Here is a tiny trained network, its code and every weight. The questions are about switching its units off for an input and a target symbol, where a switched-off unit gives its printed mean instead of its output.

import numpy as np


def w(rows, s, z=0):
    codes = np.array(rows[::2]) - 128.0
    scale = np.full(codes.shape[1], s)
    scale[-1] = z or s
    return codes * scale


def norm(h):
    return h / np.sqrt((h * h).mean(-1, keepdims=True) + 1e-5)


def f(y):
    return np.maximum(y, 0)


def softmax(a):
    e = np.exp(a - a.max(-1, keepdims=True))
    return e / e.sum(-1, keepdims=True)


def log_softmax(a):
    a = a - a.max(-1, keepdims=True)
    return a - np.log(np.exp(a).sum(-1, keepdims=True))


def net(x, mask):
    ids = ['ΓΩβζητφ'.index(c) for c in x.split()]
    T = len(ids)
    res = E[ids] + P[:T]
    u = 0
    for l in range(3):
        q, k, v = (norm(res) @ M[l].T for M in (Q, K, V))
        z = softmax(np.where(np.tri(T) > 0, q @ k.T / 4**0.5, -1e9)) @ v
        res = res + np.where(mask[u], z, O[l][:, -1]) @ O[l][:, :-1]
        u += 1
        y = f(norm(res) @ A[l][:, :-1].T + A[l][:, -1])
        res = res + np.where(mask[u : u + 8], y, B[l][:, -1]) @ B[l][:, :-1]
        u += 8
    return log_softmax(norm(res)[-1] @ U[:, :-1].T + U[:, -1])


Q, K, V, O, A, B = {}, {}, {}, {}, {}, {}
E = w([
[121,157,103,197,107,116,183,119,157,135,200],'Γ',
[91,104,89,57,77,204,105,159,145,196,34],'Ω',
[133,120,201,99,109,78,93,103,127,111,174],'β',
[88,147,96,89,102,187,103,138,131,225,90],'ζ',
[84,117,73,106,102,161,69,175,150,255,65],'η',
[74,166,130,56,109,155,159,182,166,199,85],'τ',
[128,67,72,125,111,61,172,167,97,110,121],'φ',
],0.0082)
P = w([
[125,178,83,160,50,188,160,156,3,141,84],'0',
[99,132,119,132,50,186,131,175,124,76,100],'1',
[73,138,141,151,65,127,140,160,158,148,93],'2',
[124,168,87,135,91,110,157,133,172,174,49],'3',
[91,131,150,126,126,132,160,128,130,193,101],'4',
[99,131,150,113,130,125,163,102,133,188,98],'5',
[100,119,146,115,139,119,145,110,140,187,109],'6',
[109,104,148,105,145,123,144,113,141,179,124],'7',
[117,95,138,100,156,120,152,97,150,174,123],'8',
[124,88,135,92,163,124,151,87,154,167,132],'9',
[124,72,140,93,169,122,152,79,166,168,140],'10',
[149,68,123,104,177,119,136,84,178,170,136],'11',
[154,54,116,104,192,119,137,63,184,159,123],'12',
[140,46,123,97,202,124,123,68,180,157,146],'13',
],0.0061)
Q[0] = w([
[189,169,225,158,37,56,99,54,159,154,127],'L0H1',
[65,81,184,3,32,139,45,107,217,210,113],'L0H1',
[93,133,115,127,121,220,159,138,209,184,145],'L0H1',
[69,97,70,37,167,178,131,116,224,254,79],'L0H1',
],0.0054)
K[0] = w([
[70,165,222,118,126,177,97,120,98,138,208],'L0H1',
[229,36,171,120,252,92,98,18,99,112,199],'L0H1',
[180,119,99,186,139,124,129,50,190,129,181],'L0H1',
[171,3,104,183,195,39,170,69,179,123,186],'L0H1',
],0.006)
V[0] = w([
[29,16,69,5,181,118,141,229,204,70,73],'L0H1',
[106,163,148,159,198,113,125,189,23,28,58],'L0H1',
[136,2,164,34,161,88,16,128,61,90,139],'L0H1',
[101,208,222,37,223,161,73,53,247,185,135],'L0H1',
],0.0035)
O[0] = w([
[56,156,198,144,52,3,186,85,104,73,52,104],'L0H1',
[192,144,187,74,130,111,122,111,152,167,105,2],'L0H1',
[132,153,92,88,153,80,146,163,32,174,57,248],'L0H1',
[58,210,167,111,185,140,83,173,80,49,118,211],'L0H1',
],0.0045,0.0035)
A[0] = w([
[147,49,143,118,166,176,78,114,207,95,127,98],'L0N1',
[156,135,94,107,203,102,124,117,128,174,120,161],'L0N2',
[121,127,138,165,99,153,50,167,121,1,146,3],'L0N3',
[158,134,146,94,198,134,106,140,91,131,89,145],'L0N4',
[100,157,110,168,138,126,72,141,142,111,144,160],'L0N5',
[117,115,125,140,138,114,132,141,102,28,132,97],'L0N6',
[96,135,107,196,106,126,160,130,67,64,128,125],'L0N7',
[101,176,97,110,85,83,198,153,126,142,125,115],'L0N8',
],0.0075,0.0056)
B[0] = w([
[69,231,121,126,192,95,201,86,192,161,81,150],'L0N1',
[89,107,138,101,140,128,135,154,103,51,146,233],'L0N2',
[216,94,81,91,12,253,106,133,51,42,179,135],'L0N3',
[96,167,116,68,126,129,123,151,125,110,161,253],'L0N4',
[115,132,102,88,111,78,153,111,130,146,141,181],'L0N5',
[106,141,150,101,81,149,119,145,100,145,116,160],'L0N6',
[119,182,73,177,60,200,127,184,101,224,126,148],'L0N7',
[132,117,152,161,161,192,140,145,168,98,95,223],'L0N8',
],0.0073,0.0051)
Q[1] = w([
[57,130,141,89,83,97,206,119,130,85,176],'L1H1',
[225,119,133,236,182,106,2,25,74,74,97],'L1H1',
[9,142,119,52,102,101,232,204,166,149,151],'L1H1',
[164,122,89,223,161,58,48,14,99,120,98],'L1H1',
],0.012)
K[1] = w([
[145,210,235,97,146,91,125,157,69,61,254],'L1H1',
[149,65,34,201,127,208,150,189,174,183,70],'L1H1',
[130,177,210,39,126,32,106,78,87,99,221],'L1H1',
[146,117,31,189,99,205,98,228,185,204,82],'L1H1',
],0.0085)
V[1] = w([
[72,129,72,152,254,135,123,133,171,129,68],'L1H1',
[172,71,118,62,142,172,104,154,49,32,128],'L1H1',
[98,62,54,125,82,134,56,223,188,150,59],'L1H1',
[118,178,160,153,240,189,207,130,194,55,73],'L1H1',
],0.0037)
O[1] = w([
[137,170,157,102,92,80,180,96,103,154,128,38],'L1H1',
[86,122,115,173,203,114,173,179,171,91,41,252],'L1H1',
[200,167,139,123,196,115,108,95,133,148,176,105],'L1H1',
[153,116,100,110,107,116,255,152,90,243,125,37],'L1H1',
],0.0051,0.0036)
A[1] = w([
[76,136,137,131,123,152,154,134,188,115,146,123],'L1N1',
[131,86,170,182,129,102,122,136,137,149,69,106],'L1N2',
[127,101,96,157,156,114,98,149,114,98,79,128],'L1N3',
[74,56,184,183,116,90,112,90,131,111,98,30],'L1N4',
[128,170,95,96,143,79,94,101,130,174,190,206],'L1N5',
[155,67,171,152,120,1,166,67,95,86,117,1],'L1N6',
[226,152,79,158,78,156,115,65,135,169,140,85],'L1N7',
[102,161,115,164,118,163,129,153,97,161,135,74],'L1N8',
],0.0076,0.0039)
B[1] = w([
[156,136,103,164,128,117,119,107,95,121,129,254],'L1N1',
[102,114,154,90,134,119,140,90,84,141,152,175],'L1N2',
[169,125,158,106,82,158,126,130,116,127,137,220],'L1N3',
[135,72,136,130,151,160,197,93,112,167,76,158],'L1N4',
[84,74,186,87,133,147,153,90,132,104,71,203],'L1N5',
[45,137,185,72,180,167,113,61,173,2,140,136],'L1N6',
[128,150,108,109,170,121,154,172,72,135,104,173],'L1N7',
[149,100,112,171,120,141,101,124,126,140,75,163],'L1N8',
],0.0081,0.0046)
Q[2] = w([
[199,204,124,181,108,130,148,124,144,146,226],'L2H1',
[159,169,204,123,69,40,117,62,170,170,180],'L2H1',
[41,1,106,78,203,185,109,130,73,54,47],'L2H1',
[51,76,101,67,197,180,122,156,77,128,15],'L2H1',
],0.011)
K[2] = w([
[169,125,75,226,136,197,150,126,129,145,92],'L2H1',
[151,91,119,115,104,219,185,139,200,160,77],'L2H1',
[91,156,168,48,102,21,67,151,119,78,186],'L2H1',
[121,128,206,76,129,6,91,121,95,118,167],'L2H1',
],0.012)
V[2] = w([
[151,239,126,153,183,55,34,143,194,83,221],'L2H1',
[182,133,60,149,113,38,52,152,102,7,174],'L2H1',
[94,16,125,130,92,19,127,4,92,224,134],'L2H1',
[208,122,170,157,106,137,198,200,182,117,202],'L2H1',
],0.0035)
O[2] = w([
[80,104,169,158,44,234,178,77,172,107,87,65],'L2H1',
[114,188,197,228,17,207,102,112,143,209,160,120],'L2H1',
[100,75,14,66,189,156,236,242,120,252,3,16],'L2H1',
[41,181,198,56,155,213,81,186,149,80,86,4],'L2H1',
],0.0033,0.0037)
A[2] = w([
[89,194,94,191,85,143,138,94,159,149,154,86],'L2N1',
[158,169,162,73,193,67,129,131,121,86,145,141],'L2N2',
[148,89,194,154,107,134,131,159,110,90,91,112],'L2N3',
[100,151,114,93,101,123,113,143,80,67,138,66],'L2N4',
[213,111,106,205,74,100,148,202,65,171,148,81],'L2N5',
[100,170,171,82,130,135,12,181,95,59,104,139],'L2N6',
[145,172,117,108,127,138,124,191,68,129,143,152],'L2N7',
[188,157,234,68,93,201,1,180,133,101,135,2],'L2N8',
],0.0083,0.0077)
B[2] = w([
[131,119,89,106,173,54,123,134,112,112,110,141],'L2N1',
[85,94,158,124,153,115,157,113,128,69,193,179],'L2N2',
[169,117,148,107,127,124,134,97,91,133,124,149],'L2N3',
[102,134,97,102,116,144,145,142,65,140,108,176],'L2N4',
[157,188,108,125,108,204,62,146,186,183,57,144],'L2N5',
[90,154,107,115,110,142,151,164,50,125,163,252],'L2N6',
[154,99,98,100,155,115,165,129,128,157,99,179],'L2N7',
[72,175,136,132,69,165,112,246,54,85,208,158],'L2N8',
],0.011,0.013)
U = w([
[173,188,57,89,90,171,130,146,163,254,41,127],'Γ',
[120,97,116,73,170,38,247,77,97,95,154,136],'Ω',
[105,180,99,235,164,61,43,81,231,64,125,178],'β',
[165,71,234,195,60,210,129,47,153,80,57,137],'ζ',
[195,151,174,127,109,114,97,121,177,123,166,21],'η',
[195,151,174,128,114,116,99,129,174,120,160,2],'τ',
[84,223,155,127,31,171,119,188,92,79,195,162],'φ',
],0.0057,0.0042)

Each question gives the input, a string of symbols that net reads in full, and the target symbol t.
The units are the heads (4 rows each of Q, K, V and O) and the neurons (one row each of A and B). Each row of codes is followed by its name. A weight is (code - 128) times the scale printed after its matrix; where a second scale follows, it is the last column's (O, A, B and U).
mask holds one flag per unit, layer by layer, with each layer's heads first. A switched-off unit (its flag False) gives its mean, the last column of its rows in O or B, instead of its output. The means were averaged over made-up inputs and are rounded, as every weight is.
A unit's drop is (log p(t) with every unit on - log p(t) with that unit switched off) / (log p(t) with every unit on - log p(t) with every unit switched off).
The circuit of an input: a set's keep is (log p(t) with only the set's units on - log p(t) with every unit switched off) / (log p(t) with every unit on - log p(t) with every unit switched off). Starting from the 12 units with the biggest drops (on a tie, the unit counted first), units are removed one at a time, each time the one whose removal leaves the highest keep (on an exact tie, the one counted first), for as long as the keep stays at least 0.8.
circuit, biggest first: the units of the circuit, biggest drop first
k most important neurons: the k neurons with the biggest drops, biggest first
k most important neurons of layer l: the k neurons of layer l with the biggest drops, biggest first
drop of u: that unit's drop, to one decimal
input β Γ β τ τ Γ, target Ω: circuit, biggest first	[L2N6, L2N8]
input β Ω τ β, target Ω: most important neuron of layer 1	[L1N5]
input η η β β τ β Ω η φ Ω, target ζ: 2 most important neurons	[L2N6, L0N8]
input Γ ζ φ φ η φ ζ ζ, target Ω: circuit, biggest first	[L2H1, L0N7, L1H1, L2N5]
input φ φ τ, target Γ: 3 most important neurons	[L0N2, L1N5, L0N8]
input β τ τ β τ η η η, target Ω: 2 most important neurons	[L0N1, L1N5]
input η τ ζ ζ, target Ω: 3 most important neurons	[L0N2, L1N5, L0N5]
input τ ζ η β ζ Γ φ τ η τ η, target ζ: 2 most important neurons	[L1N4, L0N3]
input β τ β φ η, target Γ: 2 most important neurons	[L0N1, L2N2]
input Ω τ η τ ζ Ω, target Ω: 2 most important neurons	[L0N7, L2N5]
input β τ β φ, target Γ: 2 most important neurons	[L0N7, L0N1]
input η τ β β η, target Γ: 2 most important neurons	[L2N2, L1N8]
input τ β β Ω, target Γ: 3 most important neurons	[L0N3, L0N4, L2N2]
input τ η β β η β Γ φ φ τ, target ζ: 2 most important neurons	[L0N8, L2N6]
input β τ β η Ω τ, target Ω: 2 most important neurons	[L0N1, L1N5]
input φ τ β β η Γ ζ, target Γ: most important neuron	[L2N2]
input β β τ, target Γ: 2 most important neurons	[L0N1, L0N8]
input β β ζ β β β τ Ω β τ β β Ω φ, target Γ: 2 most important neurons of layer 2	[L2N5, L2N2]
input η η τ ζ β β τ φ φ Γ β Γ φ η, target ζ: 2 most important neurons	[L2N6, L0N4]
input Γ Ω φ φ ζ, target Γ: most important neuron of layer 1	[L1N6]
input τ τ Ω Ω, target Ω: 2 most important neurons of layer 1	[L1N2, L1N3]
input τ β η ζ τ φ β τ τ τ ζ Γ, target Γ: 2 most important neurons of layer 1	[L1N1, L1N8]
input ζ τ β β β Ω Ω Ω τ φ β Γ, target Γ: 2 most important neurons of layer 1	[L1N8, L1N1]
input β ζ β, target Ω: drop of L2H1	0.2
input β β φ β β β τ η η φ Γ Ω φ Ω, target ζ: drop of L0N8	0.1
input φ φ φ, target Ω: drop of L0H1	5.2
input η η τ ζ β η τ Ω β η β Γ ζ, target β: drop of L0H1	0.9
input β Γ Ω, target β: most important neuron of layer 2	[L2N1]
input η Ω τ φ η, target Ω: 4 most important neurons of layer 0	[L0N7, L0N2, L0N6, L0N3]
